Below is a small trained network, with its code and all its weights. Each question gives an input and a target symbol and asks what happens when units are switched off, that is, made to give their printed mean instead of their output.

import numpy as np


def w(rows, s, z=0):
    codes = np.array(rows[::2]) - 128.0
    scale = np.full(codes.shape[1], s)
    scale[-1] = z or s
    return codes * scale


def norm(h):
    return h / np.sqrt((h * h).mean(-1, keepdims=True) + 1e-5)


def f(y):
    return y / 2 * (1 + np.tanh(0.7978845608 * (y + 0.044715 * y**3)))


def softmax(a):
    e = np.exp(a - a.max(-1, keepdims=True))
    return e / e.sum(-1, keepdims=True)


def log_softmax(a):
    a = a - a.max(-1, keepdims=True)
    return a - np.log(np.exp(a).sum(-1, keepdims=True))


def net(x, mask):
    ids = ['ΓΔΛΣαβζηθμξπτφω'.index(c) for c in x.split()]
    T = len(ids)
    res = E[ids] + P[:T]
    r = norm(res)
    for j in range(2):
        rows = slice(2 * j, 2 * j + 2)
        q, k, v = (r @ M[0][rows].T for M in (Q, K, V))
        z = softmax(np.where(np.tri(T) > 0, q @ k.T / 2**0.5, -1e9)) @ v
        o = O[0][rows]
        res = res + np.where(mask[j], z, o[:, -1]) @ o[:, :-1]
    y = f(norm(res) @ A[0][:, :-1].T + A[0][:, -1])
    res = res + np.where(mask[2:10], y, B[0][:, -1]) @ B[0][:, :-1]
    return log_softmax(norm(res)[-1] @ U[:, :-1].T + U[:, -1])


Q, K, V, O, A, B = {}, {}, {}, {}, {}, {}
E = w([
[208,136,145],'Γ',
[135,102,131],'Δ',
[209,140,145],'Λ',
[134,94,139],'Σ',
[126,105,128],'α',
[131,100,131],'β',
[127,100,137],'ζ',
[128,100,137],'η',
[130,112,135],'θ',
[133,107,132],'μ',
[244,207,201],'ξ',
[87,150,137],'π',
[136,96,144],'τ',
[149,242,226],'φ',
[61,6,151],'ω',
],0.016)
P = w([
[124,231,66],'0',
[195,55,248],'1',
[190,61,252],'2',
[193,59,245],'3',
[191,64,244],'4',
[190,62,243],'5',
[182,64,233],'6',
[184,65,233],'7',
[187,74,222],'8',
[187,76,219],'9',
],0.0032)
Q[0] = w([
[117,239,141],'H0',
[25,184,152],'H0',
[53,56,144],'H1',
[104,252,136],'H1',
],0.025)
K[0] = w([
[172,118,227],'H0',
[89,73,210],'H0',
[63,140,85],'H1',
[106,103,250],'H1',
],0.024)
V[0] = w([
[159,195,60],'H0',
[109,95,248],'H0',
[79,133,60],'H1',
[82,168,84],'H1',
],0.014)
O[0] = w([
[207,56,108,212],'H0',
[1,225,74,3],'H0',
[109,109,208,96],'H1',
[79,80,185,68],'H1',
],0.01,0.0032)
A[0] = w([
[183,128,189,255],'N0',
[7,47,169,170],'N1',
[82,162,130,121],'N2',
[102,64,32,48],'N3',
[26,101,119,52],'N4',
[181,168,252,136],'N5',
[101,163,78,103],'N6',
[250,152,126,103],'N7',
],0.015,0.0043)
B[0] = w([
[81,172,19,254],'N0',
[118,34,32,193],'N1',
[173,133,96,146],'N2',
[96,252,125,139],'N3',
[168,111,221,138],'N4',
[11,227,175,227],'N5',
[146,69,119,162],'N6',
[174,108,222,223],'N7',
],0.019,0.0087)
U = w([
[195,134,132,221],'Γ',
[123,162,217,68],'Δ',
[204,132,134,242],'Λ',
[193,91,50,48],'Σ',
[62,84,203,125],'α',
[64,187,195,181],'β',
[83,171,103,222],'ζ',
[86,169,108,201],'η',
[153,46,170,42],'θ',
[154,82,179,41],'μ',
[171,239,173,44],'ξ',
[73,103,73,251],'π',
[165,187,22,158],'τ',
[111,252,104,25],'φ',
[129,34,80,99],'ω',
],0.018,0.0024)

Each question gives the input, a string of symbols that net reads in full, and the target symbol t.
The units are the heads (2 rows each of Q, K, V and O) and the neurons (one row each of A and B). Each row of codes is followed by its name. A weight is (code - 128) times the scale printed after its matrix; where a second scale follows, it is the last column's (O, A, B and U).
mask holds one flag per unit, heads first, then neurons. A switched-off unit (its flag False) gives its mean, the last column of its rows in O or B, instead of its output. The means were averaged over made-up inputs and are rounded, as every weight is.
A unit's drop is (log p(t) with every unit on - log p(t) with that unit switched off) / (log p(t) with every unit on - log p(t) with every unit switched off).
The circuit of an input: a set's keep is (log p(t) with only the set's units on - log p(t) with every unit switched off) / (log p(t) with every unit on - log p(t) with every unit switched off). Starting from all 10 units, units are removed one at a time, each time the one whose removal leaves the highest keep (on an exact tie, the one counted first), for as long as the keep stays at least 0.8.
circuit, biggest first: the units of the circuit, biggest drop first
most important unit: the unit with the biggest drop
k most important neurons: the k neurons with the biggest drops, biggest first
heads that matter: for each layer, one digit per head in row order, 1 if its drop is at least 0.15 and else 0, layers parted by /
drop when u is switched off: that unit's drop, to one decimal
input Λ μ ξ π η β τ ω, target ω: circuit, biggest first	[N5]
input β ξ ω ω β φ β τ τ Σ, target β: heads that matter	11
input τ β θ τ τ β Λ α α, target τ: circuit, biggest first	[H1, H0, N5]
input β η Σ θ μ η, target β: 3 most important neurons	[N5, N0, N1]
input ω θ θ φ Σ Δ α Δ, target ω: 2 most important neurons	[N5, N1]
input α β Σ π, target π: 3 most important neurons	[N5, N7, N1]
input β α α α ζ α Δ, target β: 3 most important neurons	[N5, N0, N1]
input ξ β θ Γ μ Σ Γ β, target ξ: 2 most important neurons	[N3, N0]
input β τ ξ η η ω α θ, target β: 2 most important neurons	[N5, N0]
input Δ α θ η Γ ζ φ τ, target Δ: 2 most important neurons	[N1, N5]
input β ξ τ, target β: circuit, biggest first	[N5, H1]
input α Δ θ φ ξ ξ θ Δ, target α: circuit, biggest first	[H1, H0, N5]
input Σ τ τ η τ Σ Δ, target Σ: 3 most important neurons	[N5, N7, N0]
input Λ τ π τ Δ, target Λ: circuit, biggest first	[N7, H1]
input θ ξ η Λ Γ π ξ ζ, target θ: circuit, biggest first	[H0]
input ω τ β Δ Σ τ, target ω: heads that matter	10
input α θ μ β ω Λ μ α ζ, target α: 2 most important neurons	[N5, N0]
input τ μ Σ Λ ω ω Σ, target τ: 4 most important neurons	[N7, N5, N1, N6]
input Σ θ θ φ π Δ ζ α Σ, target Σ: 4 most important neurons	[N5, N7, N0, N6]
input β φ π η Σ α α, target β: circuit, biggest first	[N5, H0, H1, N1]
input τ ξ Λ μ, target τ: 4 most important neurons	[N5, N6, N3, N7]
input ξ Γ ζ, target ξ: most important unit	H1
input β π τ α β, target β: 3 most important neurons	[N5, N0, N1]
input Δ φ ξ Δ ζ τ ξ ξ β ζ, target Δ: circuit, biggest first	[H0, N1, N5, H1]
input τ Σ ζ ζ θ μ Σ β φ τ, target τ: circuit, biggest first	[H1, H0, N5]
input θ β ξ β, target θ: drop when N1 is switched off	0.0
